In the rows, 128 means zero.
Group, then class
[131 118 135 114 108 150 156  95 114 131 131 142 115 154 138 144  84 126
 129 126 106 165 163 113  87 125 148 117  87 122 132 118 126 107 142 162
 115 142 165 154 112 150  96 135 163  96  77 181 155 169 112 117 128 127
 144 148 183  89 168 126 126 142 134 111 101 112 119 137 129 115 139 111
 137  98 142 167 121 108 128 126 111 135 139 112 131 125 115 128  94 106
  95 103 126 121 151 131 132 129 140 156 130 148 140 141 119 148 122 127
 118 158 191 152 104 128 148 141 111 138 131  88 117 163 118 107 114 128
 116 173 151 139 122 151 122  45 123 126 154 143 120 130 115 143 136 135
 100  62 154 138 100 120 159 120 139 177 149 125 132 113 151 133 111 110
  86 112 142 108 138 128 132 121 159 125 138 111 160] => R > X
[160 171 129 124  71 112 106 162 117 138 136 116 116 187 114 128  88 103
 136 125 140 130 173 108 150 119 104 130  70 109 108 111 174 126 130 159
 134 115 103 131  86  79 112 150 171 199 146  87 172 152 100 108  72 179
 197 142 119  84 105 121  71 152 137 117 145 119 108 171 107 128 132  83
 115 101 133 184 131 144 168 115  90 113 148  99 139  97 139 124 108  64
  95 132 114 177 135  95 124 148 149 116 125 111 194 171 104 134 105 129
 103 138 169 156 157 128 156 156  94 124 125  74 172 144 168 128  73 139
 118 172 154 122  84 130 105 107 163  99 171  93  98 111 183 114 170 135
 131  72 160 160 126 113 133 183  79 149 110  68  75  66 100 163 102 147
 107  71 136  96 141 108  96 104 161 122 143 150 179] => R > F
[175 147 111 112 133 109 191 166 103 120 103 149 119 169 139 130 109 104
 149 142  80 123 159 133 127 141 163 109  95  69 105 143 140  55 159 154
 103 115 128  94 105 116  79 121 123 165 106  94 161 116 121 128 117 148
 145 136 138  69 119 138 133 206 132  99 122 141 114  98 130 109 120 117
 123 145 157 137 123 101 126 119 113 137 155 144 127  94 151 126 106  70
 125 112 117 148 106 127 119 143 160 181 112 141 164 188  99 137 114 119
 101 153 155 156 128 128 150 160  88 135  99  95 121 129 153 109 146 127
 114 131 170 109  86 114 121  88 171 123 140 108 115 118 147 110 168 124
 125  88 164 132 145 134 147 112 121  88  98  92  92 100 143 150 111 130
  92  89 114 125 123  94  99 114 133 116 150 124 168] => R > W
[184 176 134 158 136 144  89 120 120 111 147 113 131 157 118 139 128 115
 156 140 120 117 165  84 127 125 174 110 122 134  94 138 161 129 123 147
 121 100 122  78  56  95 137 133 154 161 137  92 152 152  98 127 110 120
 168 121 123 119 109 120 120 174 121 108 138 151 162 144 122 101  98 137
 105 116 134 125 109 136 167 121  99 119 162 224 162 113 137 132 133 109
 124 180 124 159 139 114 146 162 116 153 134 129 204 167 129 127 106 110
 103 140 113 171 152 143 150 132 150 150  74 101 201 110 117 137 126 132
  94  96 123 115  67 186 128 108 179 115 148 115 113  39 160  96 135 101
 114 100 166 105 203  97 106 110  89 125 101 100 105  58 125 137 109 101
  89 114 120 129 114 147  97 113 151 165 141 126 177] => Q > Y
[127 155 125 132 114 129 124 159 122 128 121 136 116 154 146 106 104 102
 130 120 156 125 155 112 136 137 121 116  94 109 125 141 130  62 133 141
 117 161 118 106 107 126 118 155 161 150 120 105 171 151 107 134 119 109
 198 171 161  84 101 141 119 168 167 114 133 115 115 132 102 144 144  83
 111 127 146 148 122 124 137 105  95 111 145 133 143 115  98 110 113 110
  98 115  85 167 121 133 122 122 125 158 119 132 154 156 113 145  93 117
  74 153 160 160 129 137 168 137 100 126 122 115 166 124 166 130 134 135
  76 160 187 121 118 151 113 106 152 117 159 112 120 115 156 134 169 159
 108  85 162 135 143  88 172 166  89 148 122  81 132  83 161 161 108 114
 116  53 164 113 145 120 129  96 104 123 153 111 161] => R > F
[126 159 123  62 113 121  93 126 111 128 139 128 120 171 137 142 101  69
 124 156  95 147 177 109 151 144 110  96  97 130 117  55 126 137 133 146
 123 113  78 137 119 112 124 140 164 149 126  91 145 120 140 108  98 174
 102 133 134 105 120 109  96 152 124 138 132 128  91 158 123 119 122  99
 137  55 147 176 114 127 163 115 142 141 156  95 153 138 145 123 140  81
  97 116 106 160 146 136 126 148 153 110 113 104 163 167 153 132  88 111
 122 138 174 106  79 111 146 156  74 101  81  90 152 152 148 126  36 112
 169 147 135 152  97 141  80  86 141 107 156 126 118 121 142 153 124 129
 115  65 149 148 115 101 151 117 122 131 127 108 127  79 105 150  65 101
 140  58 139  98 152 167 112 105 190 160 164 120 157] => R > X
[123 141 117  90 101 127 164 144 113 129  96 125 118 159 105 128  79  86
 154 136  64 165 158  99 114 125 146  73 105 129 107 141 155 104 160 169
 101 106 108 149 104 142  97 127 130 119  95 117 163 147 100  93 108 141
 172 131 154  87 126 125 116 141  84 131 107 128  89 150 138 134 152 112
  97  75 158 184 126 110 134 166  99 144 135 160 128 119 122 121 113 109
 139 150  79 143 130 110 129 111 167 205  99 157 187 154 118 150 107 129
 130 149 178 140 124 121 131 147  82 130  81 104 139 162 138 110  76 127
 124 198 166 121 101 152 147  93 168 111 171 141 148 109 131 149 139 128
  90  55 167 140  98 119 146 100 124 142 148 123  97  70 123 168  73 138
 104  86 129 123 152 129 109 128 179 170 174 126 172] => R > W
[123 129  59 135 176 108 141 139 169 135 167 153 132 104 148 140 118 106
 155 117 161 122  87 100 122 158  41 123 163  52 128 157 139 143  95 129
 128 130 172 153 154 145 145 138 136 172 148 143 118  89 147 134 142 159
 160  99  83 119 121 139 149 145 174 137 157 126 121 166 115 159 132 123
 191 158  92 160 128 149 125 113 134 153 124  84 148 117 130 143 142 101
 127  86 151 128 114 120 129 139 150  63 166  73  67 145 133 130 111 111
 185 136  92 128 155  87 146 103 165 127 119  95  84  76 143 162  79 142
 116 119 100 175  98 127 138 128 126  18  96 103 158 180 120 138 145  98
 154 123 162 142 139 105 112 107 147 149 113  86 151 127 126 133 180 107
 133 158 170 135  93 120 165 126 139  87 126 119  76] => A > J
[184 185 126 174 150 113  98 168 124 123 153 114 132 154 124 130 106 167
 135 175 123 102 138 144 148 119 183 126 140 106 111 170 147 151  96 135
 129  97 120 114  97  87 132 127 149 164 153  74 138 152 115 141 100 157
  99 100 159 111 103 108 150 148 126  97 129 152 148 159 119  77  82 135
 210 159 135 138 141 151 142 131 105 122 162 213 146  88  84 124 202  72
 124 162 112 121 133 123 124 162 130 150 121  98 219 156 100 113 127 130
 110 126 106 148 139 111 137 136 129 151 123 123 229 103 133 123  93 132
 120  92  80 108  48 121 125 128 187 101 146  95  98 110 172  77 131 145
 139 125 179 109 196 141  93 163 115  88 112 109 133  36  90 141 128 129
 111 106 101 143 155 142 123 153 119 139 171 136 186] => Q > Y
[207 195 188 148 135 129  85 167 108 113 123 101 135 153 131 118 132 166
 136 128 102 104 140 140 125 113 177 118 163 131 106 177 154 101 129 122
 141  95  91  91  74  65 104 141 152 132 139  73 158 140  78 119 103 130
 180 135 142 108   4  89 111 117 113 107 132 121 159 147 120  94 125  77
 152 147 146 127 150 158 150 138 103 137 146 203 136 107 136 137 125  88
  63 190 123 134 124 113 145 245 106 193  89 114 231 133 113 188 127 141
  65 134  77 154 122 147 121  94 111 156 147 111 218 121 135  88 114 117
 133 116 117 101 101 133 112 115 197 127 199  97  78 113 177  61 172 174
 114 120 166 118 204 128  94 162  93  55 121 128  91  30  89 152 126 178
 108 104 109 112 139 129 122 135  88 169 160 140 201] => Q > M
[155 171 137 112 125 116 136 160 103  96 142 118 155 172 111 125  99 160
 145 137  83 145 105 116 133  91 171  95 206 153 158 133 144  91 141 148
  92 134  97  90  81  60  83 123 153 158 140  85 145 125  87 143 123 195
 144 108 126 113 117 125 107 101  91 106 157 120 122 107 128 103 123 125
 112 139 164 125 122 140 165 153  80 155 121 207 113  92 160 160 120 101
 129 159 123 123 118 147 140 136 115 183  70 142 165 127 130 126 155 133
 116 165 105 111 146 135 101 134 133 157 125  92 147 141 121 104  96 138
 121 109 117 103 107 145 117  87 180 137 137 101 128 109 164  99 137 146
 155 119 157 142 168 152 124 131  94  55 128  36 171  50 109 140 143 150
 134 124 128 127 144 131 117 144 153 128 156 131 167] => Q > D
[171 173 131 135 172 133 111 156 114 107 126 117 126 128 137 132 108 159
 134 152 100 135 113 101 122 128 157 115 174 144 133 164 148 107 125 143
 100 119  99  78 100  89 134 159 140 119 140  82 146  99  94 136 135 122
 171 105 140 122 113 110 145 171 109 124 118 125 139 107 125 105 148 110
 126 146 141  93 126 149 146 119 106 119 127 222 136 135 130 156 139 128
 123 148 117 142  89 115 113 140 110 189  67 133 170 137 145 128 146 123
 106 134  59 131 127 134 136 123 160 168 149 109 158 101 130 166 124 120
 137 101 110 159  85 136 115 103 165 122 158 130 138 123 159  92 145 174
 135 126 172 135 161 110 121 149  81  97 111 107 153  63 127 158 126 138
 103 118 109 139 119 146 149 132 114 157 166 143 146] => Q > D
[114 166 168 116 156 125  91 157 133  85 122 105 148 132 123 153 156 144
 142 111 114 117  91  96 157 120 185 116 212 180  12 142 116 118 119 129
 126 137 104  41  98  81 140 134 133 146 153  96 147 128 122 148 119 119
 154 123  97 124  76  74 120 127  99 140 124 123 140  62 141 121 130  77
  24 130 174 120 138 145 171 169 123 139 107 219 131 126 156 173 124 138
 122 168 111  88 102 167 132  87  86 134  19 159 216 148 112 103 145 116
  70 119  45 129 192 132 139 151 122 147 175 122 209  91 127 105 130 137
 112  61 157  99 122 140 106 133 151 124 149  89 134  95 183 106 119 154
 126 161 131 136 237 103 126 129  56  51 113 118  97  80 109 142 153 135
 116  93 101 127 120 164 115 123 116 176 157 140 170] => Q > M
[157 168 171 129 144 152 119 108  76 125 119 109 130 145 140 115 139 161
 154 133 106 129 145 181 126 143 174  95 212 151 126 136 127 102 137 153
  10 139 145  81 124 136  89 123 112 147 131  96 146 117 111 140 131 133
 141 150 112 121 125 128 165 116 113 147 133 155 165 137 131 100 125 132
 112 141 133 107 148 130 141 161 139 152 146 176 129 134 143 151 126 128
 121 153 106 120 106 118 135 148 101 141 112 144 161 105 102 113 153 120
 109 142  90 181 156 138  77 115 131 153 144 122 152 100 110 110 157 139
 128 105 128 122 116 142 103 108 114 136 132 105 116 126 128 111 150 128
 118 118 144 129 241 144 116 120 178  77 142 106 145 103 148 110 150 126
  92 151  98 140 106 149 107 132 133 114 126 118 126] => Q > D
[157 166 129 153 154 125 141 147 109 115 134 151 125 139  96 154  98 168
 125 154  81 123  99 104 103  93 110 107 145 129 111 176 134 102 140 160
 136  92 117 108 103  92  95 130 144 157 134  41 145 146 116 133 122 124
 153  97 159  95 152 101 114 147 116 110 112 132 131 165 136 110 127 117
 167 144 155 108 135 156 175 146  87 125  64 223 142 100 134 149 167 116
 139 159 103 132  81 110 131 155 113 176  73 117 198 146 115 129 134 137
 124  90  83 118 135 111 123 150 148 178 115 103 159 115 141 126  84 157
 127 113 121 142  67 156 119 107 177 111 152 142 126 130 146  92 131 154
 133  93 197 131 132 120 104 128 116  80 120  98 148  85 114 141 129 133
 120 130 125 142 128 148 142 157 105 176 134 151 162] => Q > Y
